Below is a small trained network, with its code and all its weights. Each question gives an input and a class and asks what happens when units are switched off, that is, made to give their printed mean instead of their output.

import numpy as np


def w(rows, s, z=0):
    codes = np.array(rows[::2]) - 128.0
    scale = np.full(codes.shape[1], s)
    scale[-1] = z or s
    return codes * scale


def f(y):
    return np.maximum(y, 0)


def log_softmax(a):
    a = a - a.max(-1, keepdims=True)
    return a - np.log(np.exp(a).sum(-1, keepdims=True))


def net(x, mask):
    res = np.array(x, float).reshape(1, 4) / 4 @ E
    y = f(res @ A[0][:, :-1].T + A[0][:, -1])
    res = res + np.where(mask, y, B[0][:, -1]) @ B[0][:, :-1]
    return log_softmax(res[-1] @ U[:, :-1].T + U[:, -1])


A, B = {}, {}
E = w([
[25,2,209,124,116],'x0',
[155,193,197,167,75],'x1',
[205,61,173,200,222],'x2',
[141,121,125,167,69],'x3',
],0.0086)
A[0] = w([
[151,138,111,254,97,133],'N1',
[53,202,176,136,79,100],'N2',
[191,83,170,136,171,67],'N3',
[155,122,165,251,62,250],'N4',
[179,144,67,157,119,37],'N5',
[177,86,132,158,131,54],'N6',
[156,99,161,209,232,134],'N7',
[216,133,76,105,122,40],'N8',
[64,173,103,124,118,104],'N9',
[90,74,122,151,110,22],'N10',
[81,192,93,106,112,76],'N11',
[124,57,136,140,72,73],'N12',
[63,139,65,152,218,230],'N13',
[71,135,59,94,98,100],'N14',
[34,193,114,40,64,58],'N15',
[159,180,78,129,116,49],'N16',
[131,98,106,104,173,96],'N17',
[176,124,202,138,110,251],'N18',
[63,51,187,81,155,211],'N19',
[164,82,130,207,168,18],'N20',
[71,107,208,147,115,240],'N21',
[216,72,203,136,208,106],'N22',
[225,170,10,92,130,108],'N23',
[153,83,92,156,37,222],'N24',
[198,191,68,154,176,92],'N25',
[101,136,139,206,183,77],'N26',
[67,51,144,64,203,199],'N27',
],0.0092,0.0028)
B[0] = w([
[133,178,69,142,120,184],'N1',
[162,142,105,186,150,205],'N2',
[118,62,58,209,176,186],'N3',
[146,174,107,42,115,223],'N4',
[157,140,183,187,71,169],'N5',
[113,98,78,202,103,160],'N6',
[95,154,49,135,70,227],'N7',
[133,54,179,98,126,176],'N8',
[84,105,72,140,190,179],'N9',
[114,2,132,144,123,164],'N10',
[98,109,138,166,138,190],'N11',
[109,94,175,86,124,173],'N12',
[163,227,112,21,126,195],'N13',
[126,128,109,191,134,196],'N14',
[35,154,46,201,202,249],'N15',
[160,128,193,159,147,181],'N16',
[114,108,142,94,83,161],'N17',
[160,141,134,99,126,199],'N18',
[170,86,166,87,147,254],'N19',
[69,134,91,198,163,183],'N20',
[216,112,164,88,166,228],'N21',
[96,123,34,169,152,228],'N22',
[134,49,217,79,85,234],'N23',
[253,169,111,101,146,178],'N24',
[89,29,198,105,53,215],'N25',
[137,121,107,187,106,162],'N26',
[181,194,151,103,123,244],'N27',
],0.006,0.0088)
U = w([
[58,160,16,183,136,29],'0',
[143,90,254,81,133,2],'1',
[165,178,93,55,138,224],'2',
],0.0073,0.0015)

Each question gives the input, the list of numbers given to net, and the class t.
The units are the neurons (one row each of A and B). Each row of codes is followed by its name. A weight is (code - 128) times the scale printed after its matrix; where a second scale follows, it is the last column's (A, B and U).
mask holds one flag per neuron, in row order. A switched-off neuron (its flag False) gives its mean, the last column of its row in B, instead of its output. The means were averaged over made-up inputs and are rounded, as every weight is.
A unit's drop is (log p(t) with every unit on - log p(t) with that unit switched off) / (log p(t) with every unit on - log p(t) with every unit switched off).
The circuit of an input: a set's keep is (log p(t) with only the set's units on - log p(t) with every unit switched off) / (log p(t) with every unit on - log p(t) with every unit switched off). Starting from the 12 units with the biggest drops (on a tie, the unit counted first), units are removed one at a time, each time the one whose removal leaves the highest keep (on an exact tie, the one counted first), for as long as the keep stays at least 0.8.
units of the circuit, in order: the units of the circuit, biggest drop first
unit that matters most: the unit with the biggest drop
top k neurons: the k neurons with the biggest drops, biggest first
drop of u: that unit's drop, to one decimal
input [-7,4,-6,-3], class 1: top 2 neurons : N23; N25
input [6,7,-4,7], class 2: top 2 neurons : N4; N23
input [-6,8,7,0], class 0: unit that matters most : N22
input [-8,6,-6,7], class 1: units of the circuit, in order : N23; N25
input [-7,8,3,0], class 1: units of the circuit, in order : N25; N23
input [-7,-2,6,4], class 1: top 4 neurons : N23; N25; N15; N8
input [-7,-6,3,-5], class 1: units of the circuit, in order : N23; N25
input [6,-5,3,-8], class 2: units of the circuit, in order : N13; N27
input [7,6,8,-6], class 0: top 2 neurons : N22; N7
input [-8,0,5,-7], class 1: drop of N23 : 0.3
input [7,8,-7,1], class 0: drop of N16 : 0.1
input [-2,-8,0,2], class 1: drop of N19 : -0.1
input [-3,4,-8,-2], class 0: drop of N15 : 0.2
input [1,8,2,8], class 2: unit that matters most : N4
